Below are the code and all the weights of a small trained network. Each question names an input and a target symbol and asks about switching units off, where a switched-off unit gives its printed mean instead of its output.

import numpy as np


def w(rows, s, z=0):
    codes = np.array(rows[::2]) - 128.0
    scale = np.full(codes.shape[1], s)
    scale[-1] = z or s
    return codes * scale


def f(y):
    return np.maximum(y, 0)


def softmax(a):
    e = np.exp(a - a.max(-1, keepdims=True))
    return e / e.sum(-1, keepdims=True)


def log_softmax(a):
    a = a - a.max(-1, keepdims=True)
    return a - np.log(np.exp(a).sum(-1, keepdims=True))


def net(x, mask):
    ids = ['βδζηθξπτψ'.index(c) for c in x.split()]
    T = len(ids)
    res = E[ids] + P[:T]
    r = res
    for j in range(2):
        rows = slice(4 * j, 4 * j + 4)
        q, k, v = (r @ M[0][rows].T for M in (Q, K, V))
        z = softmax(np.where(np.tri(T) > 0, q @ k.T / 4**0.5, -1e9)) @ v
        o = O[0][rows]
        res = res + np.where(mask[j], z, o[:, -1]) @ o[:, :-1]
    y = f(res @ A[0][:, :-1].T + A[0][:, -1])
    res = res + np.where(mask[2:14], y, B[0][:, -1]) @ B[0][:, :-1]
    return log_softmax(res[-1] @ U[:, :-1].T + U[:, -1])


Q, K, V, O, A, B = {}, {}, {}, {}, {}, {}
E = w([
[5,105,60],'β',
[199,95,56],'δ',
[139,203,124],'ζ',
[199,170,207],'η',
[148,45,248],'θ',
[122,70,141],'ξ',
[10,60,152],'π',
[162,128,30],'τ',
[73,168,190],'ψ',
],0.016)
P = w([
[139,3,83],'0',
[195,49,114],'1',
[187,82,132],'2',
[185,101,157],'3',
[180,120,155],'4',
[182,121,168],'5',
[180,142,169],'6',
[179,144,182],'7',
[190,150,179],'8',
[176,169,200],'9',
[171,169,209],'10',
[183,163,191],'11',
[177,149,193],'12',
],0.0056)
Q[0] = w([
[162,41,127],'h1',
[205,93,152],'h1',
[106,168,128],'h1',
[136,136,130],'h1',
[151,195,122],'h2',
[180,7,65],'h2',
[227,151,150],'h2',
[29,103,98],'h2',
],0.015)
K[0] = w([
[55,163,160],'h1',
[89,189,224],'h1',
[159,126,120],'h1',
[135,105,120],'h1',
[62,201,160],'h2',
[192,61,8],'h2',
[172,237,66],'h2',
[78,17,189],'h2',
],0.012)
V[0] = w([
[149,118,63],'h1',
[185,225,168],'h1',
[81,136,164],'h1',
[226,37,180],'h1',
[199,234,133],'h2',
[110,2,100],'h2',
[247,107,85],'h2',
[125,228,156],'h2',
],0.0094)
O[0] = w([
[108,101,76,111],'h1',
[250,161,71,100],'h1',
[121,156,168,130],'h1',
[131,65,197,218],'h1',
[171,10,85,124],'h2',
[29,194,198,192],'h2',
[51,2,157,246],'h2',
[215,90,69,62],'h2',
],0.0079,0.011)
A[0] = w([
[210,137,154,111],'n1',
[150,67,197,164],'n2',
[126,201,171,60],'n3',
[176,67,154,129],'n4',
[95,155,156,252],'n5',
[136,154,132,107],'n6',
[149,80,155,7],'n7',
[148,142,169,50],'n8',
[166,247,123,154],'n9',
[71,115,45,143],'n10',
[233,161,98,119],'n11',
[166,108,36,106],'n12',
],0.013,0.0043)
B[0] = w([
[97,129,255,141],'n1',
[140,125,162,251],'n2',
[123,4,131,142],'n3',
[143,179,65,189],'n4',
[161,213,119,187],'n5',
[128,138,117,129],'n6',
[108,59,57,172],'n7',
[158,85,82,141],'n8',
[128,152,105,133],'n9',
[196,83,6,143],'n10',
[110,74,91,142],'n11',
[126,179,89,136],'n12',
],0.012,0.024)
U = w([
[108,148,54,111],'β',
[171,84,141,106],'δ',
[106,56,66,156],'ζ',
[169,122,84,48],'η',
[116,152,111,114],'θ',
[114,113,118,108],'ξ',
[206,136,61,131],'π',
[230,96,103,74],'τ',
[255,202,114,254],'ψ',
],0.0083)

Each question gives the input, a string of symbols that net reads in full, and the target symbol t.
The units are the heads (4 rows each of Q, K, V and O) and the neurons (one row each of A and B). Each row of codes is followed by its name. A weight is (code - 128) times the scale printed after its matrix; where a second scale follows, it is the last column's (O, A, B and U).
mask holds one flag per unit, heads first, then neurons. A switched-off unit (its flag False) gives its mean, the last column of its rows in O or B, instead of its output. The means were averaged over made-up inputs and are rounded, as every weight is.
A unit's drop is (log p(t) with every unit on - log p(t) with that unit switched off) / (log p(t) with every unit on - log p(t) with every unit switched off).
The circuit of an input: a set's keep is (log p(t) with only the set's units on - log p(t) with every unit switched off) / (log p(t) with every unit on - log p(t) with every unit switched off). Starting from the 12 units with the biggest drops (on a tie, the unit counted first), units are removed one at a time, each time the one whose removal leaves the highest keep (on an exact tie, the one counted first), for as long as the keep stays at least 0.8.
circuit, biggest first: the units of the circuit, biggest drop first
unit that matters most: the unit with the biggest drop
k most important neurons: the k neurons with the biggest drops, biggest first
which heads matter: for each layer, one digit per head in row order, 1 if its drop is at least 0.15 and else 0, layers parted by /
drop of u: that unit's drop, to one decimal
input δ π β ζ δ ψ θ π η θ ψ δ η, target τ: 3 most important neurons => n11, n1, n5
input ψ ζ θ θ ψ θ, target τ: unit that matters most => h2
input ξ δ π ξ δ η θ δ π δ ζ, target π: circuit, biggest first => h2, n11
input ξ ξ τ τ δ, target ζ: circuit, biggest first => h2, n5
input δ δ ζ, target π: which heads matter => 11
input δ ξ ψ ξ δ θ ψ δ θ δ η, target τ: which heads matter => 01
input δ θ β, target β: circuit, biggest first => h2, n2
input δ δ δ δ δ, target ζ: circuit, biggest first => h1, n5
input ξ ξ θ θ δ θ δ δ δ θ θ π, target θ: 3 most important neurons => n5, n7, n10
input δ θ ξ η β, target β: drop of n10 => 0.3
input θ β β θ θ π, target θ: drop of h1 => 0.1
input τ ψ ξ θ ξ θ δ δ ψ, target ψ: drop of h1 => 0.0
input δ δ δ η ψ, target ψ: drop of h2 => 0.8
